Below is a small trained network, with its code and all its weights. Each question gives an input and a class and asks what happens when units are switched off, that is, made to give their printed mean instead of their output.

import numpy as np


def w(rows, s, z=0):
    codes = np.array(rows[::2]) - 128.0
    scale = np.full(codes.shape[1], s)
    scale[-1] = z or s
    return codes * scale


def f(y):
    return y / 2 * (1 + np.tanh(0.7978845608 * (y + 0.044715 * y**3)))


def log_softmax(a):
    a = a - a.max(-1, keepdims=True)
    return a - np.log(np.exp(a).sum(-1, keepdims=True))


def net(x, mask):
    res = np.array(x, float).reshape(1, 7) / 4 @ E
    y = f(res @ A[0][:, :-1].T + A[0][:, -1])
    res = res + np.where(mask, y, B[0][:, -1]) @ B[0][:, :-1]
    return log_softmax(res[-1] @ U[:, :-1].T + U[:, -1])


A, B = {}, {}
E = w([
[129,128,129,128],'x0',
[242,160,142,176],'x1',
[58,85,90,230],'x2',
[71,141,232,164],'x3',
[127,125,128,128],'x4',
[106,254,113,148],'x5',
[126,131,128,127],'x6',
],0.0078)
A[0] = w([
[104,114,79,191,39],'n0',
[93,117,193,139,111],'n1',
[155,139,131,98,34],'n2',
[135,155,154,68,133],'n3',
[140,143,124,86,48],'n4',
[75,100,160,110,164],'n5',
[174,119,129,177,61],'n6',
[149,128,65,115,62],'n7',
[137,140,151,89,67],'n8',
[130,113,116,213,118],'n9',
[115,127,184,138,80],'n10',
[101,119,174,143,123],'n11',
[137,72,177,124,142],'n12',
[213,107,119,165,129],'n13',
[87,57,109,127,136],'n14',
[124,40,145,122,178],'n15',
[138,105,2,79,77],'n16',
[113,103,187,120,158],'n17',
[100,177,96,179,184],'n18',
[133,141,170,95,27],'n19',
[155,109,12,106,36],'n20',
[136,143,150,68,64],'n21',
[141,156,155,165,144],'n22',
[163,134,186,75,107],'n23',
[106,128,145,189,35],'n24',
[118,120,181,144,48],'n25',
[167,139,172,92,65],'n26',
[100,130,161,121,49],'n27',
[98,224,126,96,148],'n28',
[96,103,107,184,46],'n29',
[112,128,194,133,73],'n30',
[89,162,168,110,233],'n31',
[116,130,196,139,3],'n32',
[144,133,116,136,106],'n33',
[190,39,178,130,163],'n34',
[53,125,92,81,141],'n35',
[183,131,125,210,148],'n36',
[85,112,96,88,120],'n37',
],0.016,0.0042)
B[0] = w([
[52,65,94,146,187],'n0',
[173,144,154,187,198],'n1',
[84,112,154,149,140],'n2',
[88,44,70,115,194],'n3',
[77,45,123,179,140],'n4',
[168,151,153,101,211],'n5',
[39,144,221,82,163],'n6',
[128,127,164,195,155],'n7',
[72,64,144,154,150],'n8',
[56,69,107,78,204],'n9',
[137,159,156,209,163],'n10',
[155,125,142,152,177],'n11',
[169,157,71,133,198],'n12',
[114,186,159,89,216],'n13',
[103,149,81,81,213],'n14',
[173,139,73,108,232],'n15',
[202,155,204,247,216],'n16',
[165,174,99,186,194],'n17',
[164,116,23,87,228],'n18',
[35,80,158,196,149],'n19',
[139,130,164,254,198],'n20',
[55,28,132,138,169],'n21',
[158,207,112,132,180],'n22',
[57,48,86,88,212],'n23',
[128,76,129,155,170],'n24',
[112,145,135,202,152],'n25',
[54,87,161,113,183],'n26',
[89,162,194,173,143],'n27',
[178,132,50,111,237],'n28',
[42,61,113,129,184],'n29',
[163,127,150,219,173],'n30',
[177,174,79,140,226],'n31',
[100,165,182,216,158],'n32',
[138,160,140,140,130],'n33',
[208,134,75,63,254],'n34',
[99,214,202,49,219],'n35',
[91,179,171,36,220],'n36',
[120,206,177,64,178],'n37',
],0.0069,0.0076)
U = w([
[193,136,157,254,73],'0',
[48,15,67,124,61],'1',
[186,152,69,102,253],'2',
[214,149,14,100,121],'3',
[113,201,212,40,81],'4',
],0.01,0.0061)

Each question gives the input, the list of numbers given to net, and the class t.
The units are the neurons (one row each of A and B). Each row of codes is followed by its name. A weight is (code - 128) times the scale printed after its matrix; where a second scale follows, it is the last column's (A, B and U).
mask holds one flag per neuron, in row order. A switched-off neuron (its flag False) gives its mean, the last column of its row in B, instead of its output. The means were averaged over made-up inputs and are rounded, as every weight is.
A unit's drop is (log p(t) with every unit on - log p(t) with that unit switched off) / (log p(t) with every unit on - log p(t) with every unit switched off).
The circuit of an input: a set's keep is (log p(t) with only the set's units on - log p(t) with every unit switched off) / (log p(t) with every unit on - log p(t) with every unit switched off). Starting from the 12 units with the biggest drops (on a tie, the unit counted first), units are removed one at a time, each time the one whose removal leaves the highest keep (on an exact tie, the one counted first), for as long as the keep stays at least 0.8.
units of the circuit, in order: the units of the circuit, biggest drop first
unit that matters most: the unit with the biggest drop
k most important neurons: the k neurons with the biggest drops, biggest first
drop when u is switched off: that unit's drop, to one decimal
input [-6,6,7,7,-1,-7,-8], class 2: units of the circuit, in order : n34
input [1,-8,4,-5,1,7,-7], class 4: 2 most important neurons : n35, n37
input [-3,4,6,-2,-6,6,2], class 1: units of the circuit, in order : n9, n0
input [-7,-2,-5,1,-7,-5,-2], class 1: units of the circuit, in order : n23, n21
input [-1,8,-1,6,4,-4,-6], class 4: 3 most important neurons : n36, n6, n13
input [-3,6,2,-6,3,2,-1], class 0: units of the circuit, in order : n20, n16
input [-3,7,5,-3,3,4,-6], class 4: units of the circuit, in order : n36, n6
input [2,-4,1,5,8,-5,8], class 2: units of the circuit, in order : n15, n5
input [-7,4,1,6,7,7,-4], class 3: 2 most important neurons : n18, n28
input [-5,8,1,5,1,7,-5], class 4: 2 most important neurons : n36, n6
input [2,-8,-8,-5,0,-4,-4], class 1: 2 most important neurons : n21, n3
input [1,4,8,-7,-4,2,2], class 1: 3 most important neurons : n9, n0, n29
input [7,-4,8,-4,5,5,5], class 1: 2 most important neurons : n0, n29
input [7,5,-5,3,3,-1,-4], class 1: unit that matters most : n23
input [3,1,8,0,-4,8,7], class 1: 3 most important neurons : n0, n9, n29
input [-7,-6,-1,-8,-7,-7,-6], class 0: 2 most important neurons : n16, n20
input [1,-8,-2,-5,3,-2,1], class 4: 2 most important neurons : n35, n37
input [-4,-8,-1,3,3,-7,-6], class 4: 4 most important neurons : n35, n37, n18, n28
input [-2,7,3,0,-7,3,-3], class 4: 2 most important neurons : n36, n6
input [8,-6,4,7,-3,-7,-3], class 0: unit that matters most : n1
input [3,3,-7,-5,-7,-5,-1], class 1: drop when n26 is switched off : 0.1
input [8,-6,6,6,-8,-4,-2], class 0: drop when n16 is switched off : -0.1
input [1,1,-8,6,-2,-1,3], class 1: drop when n23 is switched off : 0.2
input [4,5,-4,-6,-4,-1,0], class 0: drop when n16 is switched off : 0.2
